Here is a tiny trained network, its code and every weight. The questions are about switching its units off for an input and a class, where a switched-off unit gives its printed mean instead of its output.

import numpy as np


def w(rows, s, z=0):
    codes = np.array(rows[::2]) - 128.0
    scale = np.full(codes.shape[1], s)
    scale[-1] = z or s
    return codes * scale


def norm(h):
    return h / np.sqrt((h * h).mean(-1, keepdims=True) + 1e-5)


def f(y):
    return np.maximum(y, 0)


def log_softmax(a):
    a = a - a.max(-1, keepdims=True)
    return a - np.log(np.exp(a).sum(-1, keepdims=True))


def net(x, mask):
    res = np.array(x, float).reshape(1, 3) / 4 @ E
    u = 0
    for l in range(4):
        y = f(norm(res) @ A[l][:, :-1].T + A[l][:, -1])
        res = res + np.where(mask[u : u + 6], y, B[l][:, -1]) @ B[l][:, :-1]
        u += 6
    return log_softmax(norm(res)[-1] @ U[:, :-1].T + U[:, -1])


A, B = {}, {}
E = w([
[138,199,184,71,38],'x0',
[171,56,225,112,164],'x1',
[82,163,101,1,207],'x2',
],0.0058)
A[0] = w([
[138,81,219,166,139,119],'L0N1',
[132,143,57,183,60,75],'L0N2',
[143,104,170,249,62,2],'L0N3',
[154,161,184,148,25,101],'L0N4',
[147,92,100,211,184,10],'L0N5',
[142,96,99,212,155,61],'L0N6',
],0.016,0.0029)
B[0] = w([
[197,109,187,136,154,211],'L0N1',
[160,168,164,183,157,212],'L0N2',
[181,120,2,106,112,254],'L0N3',
[53,112,164,81,92,234],'L0N4',
[67,132,177,85,115,197],'L0N5',
[74,94,130,120,83,197],'L0N6',
],0.025,0.011)
A[1] = w([
[111,159,151,81,228,149],'L1N1',
[76,45,104,169,178,10],'L1N2',
[67,167,113,203,143,61],'L1N3',
[110,248,105,235,129,118],'L1N4',
[225,109,107,144,97,112],'L1N5',
[109,175,127,206,159,127],'L1N6',
],0.016,0.0011)
B[1] = w([
[152,105,33,138,59,253],'L1N1',
[105,141,162,112,70,160],'L1N2',
[151,107,174,100,83,182],'L1N3',
[250,22,187,86,133,220],'L1N4',
[62,206,120,211,224,217],'L1N5',
[128,99,153,132,247,166],'L1N6',
],0.015,0.0069)
A[2] = w([
[167,146,142,125,208,36],'L2N1',
[118,181,107,186,170,78],'L2N2',
[252,121,188,144,202,8],'L2N3',
[146,131,28,167,128,120],'L2N4',
[173,146,46,166,101,59],'L2N5',
[139,136,174,211,159,36],'L2N6',
],0.016,0.0014)
B[2] = w([
[185,104,157,132,110,160],'L2N1',
[162,169,62,68,93,134],'L2N2',
[211,146,239,163,163,233],'L2N3',
[89,203,64,165,179,254],'L2N4',
[166,117,48,109,144,248],'L2N5',
[199,131,105,8,152,146],'L2N6',
],0.014,0.0094)
A[3] = w([
[8,85,176,69,84,124],'L3N1',
[40,150,181,39,39,143],'L3N2',
[215,103,199,140,103,125],'L3N3',
[115,180,179,138,121,85],'L3N4',
[190,137,243,164,229,76],'L3N5',
[74,129,205,102,105,2],'L3N6',
],0.013,0.0031)
B[3] = w([
[17,225,196,94,127,241],'L3N1',
[14,72,199,248,162,254],'L3N2',
[207,129,143,173,116,238],'L3N3',
[161,60,115,10,150,146],'L3N4',
[219,164,152,154,196,246],'L3N5',
[146,117,84,29,31,182],'L3N6',
],0.015,0.0083)
U = w([
[130,121,5,119,120,179],'0',
[19,103,191,131,97,181],'1',
[232,99,201,143,158,3],'2',
],0.013,0.0014)

Each question gives the input, the list of numbers given to net, and the class t.
The units are the neurons (one row each of A and B). Each row of codes is followed by its name. A weight is (code - 128) times the scale printed after its matrix; where a second scale follows, it is the last column's (A, B and U).
mask holds one flag per neuron, layer by layer. A switched-off neuron (its flag False) gives its mean, the last column of its row in B, instead of its output. The means were averaged over made-up inputs and are rounded, as every weight is.
A unit's drop is (log p(t) with every unit on - log p(t) with that unit switched off) / (log p(t) with every unit on - log p(t) with every unit switched off).
The circuit of an input: a set's keep is (log p(t) with only the set's units on - log p(t) with every unit switched off) / (log p(t) with every unit on - log p(t) with every unit switched off). Starting from the 12 units with the biggest drops (on a tie, the unit counted first), units are removed one at a time, each time the one whose removal leaves the highest keep (on an exact tie, the one counted first), for as long as the keep stays at least 0.8.
circuit, biggest first: the units of the circuit, biggest drop first
unit that matters most: the unit with the biggest drop
top k neurons: the k neurons with the biggest drops, biggest first
k most important neurons of layer l: the k neurons of layer l with the biggest drops, biggest first
drop when u is switched off: that unit's drop, to one decimal
input [8,-2,-3], class 1: unit that matters most => L0N4
input [-8,-7,7], class 1: top 4 neurons => [L0N2 L0N1 L0N3 L1N2]
input [-3,-8,7], class 2: 4 most important neurons of layer 0 => [L0N4 L0N5 L0N6 L0N3]
input [6,2,-7], class 0: top 2 neurons => [L0N3 L0N5]
input [-5,6,-7], class 0: top 3 neurons => [L0N3 L0N4 L0N6]
input [-7,3,-7], class 0: top 2 neurons => [L0N3 L0N4]
input [-2,2,8], class 0: top 3 neurons => [L0N4 L0N2 L0N6]
input [-5,4,1], class 1: top 2 neurons => [L0N5 L0N2]
input [-6,6,-6], class 0: top 2 neurons => [L0N3 L0N4]
input [7,6,-8], class 0: top 2 neurons => [L0N3 L0N5]
input [-7,-8,6], class 2: 2 most important neurons of layer 1 => [L1N4 L1N3]
input [-6,-8,-8], class 0: top 2 neurons => [L0N3 L0N6]
input [5,6,6], class 0: 2 most important neurons of layer 1 => [L1N1 L1N4]
input [0,-5,-5], class 0: circuit, biggest first => [L0N3]
input [1,-2,4], class 0: drop when L0N6 is switched off => 1.4
input [-8,3,6], class 1: drop when L0N3 is switched off => 0.8
input [8,0,2], class 1: drop when L0N3 is switched off => 0.0
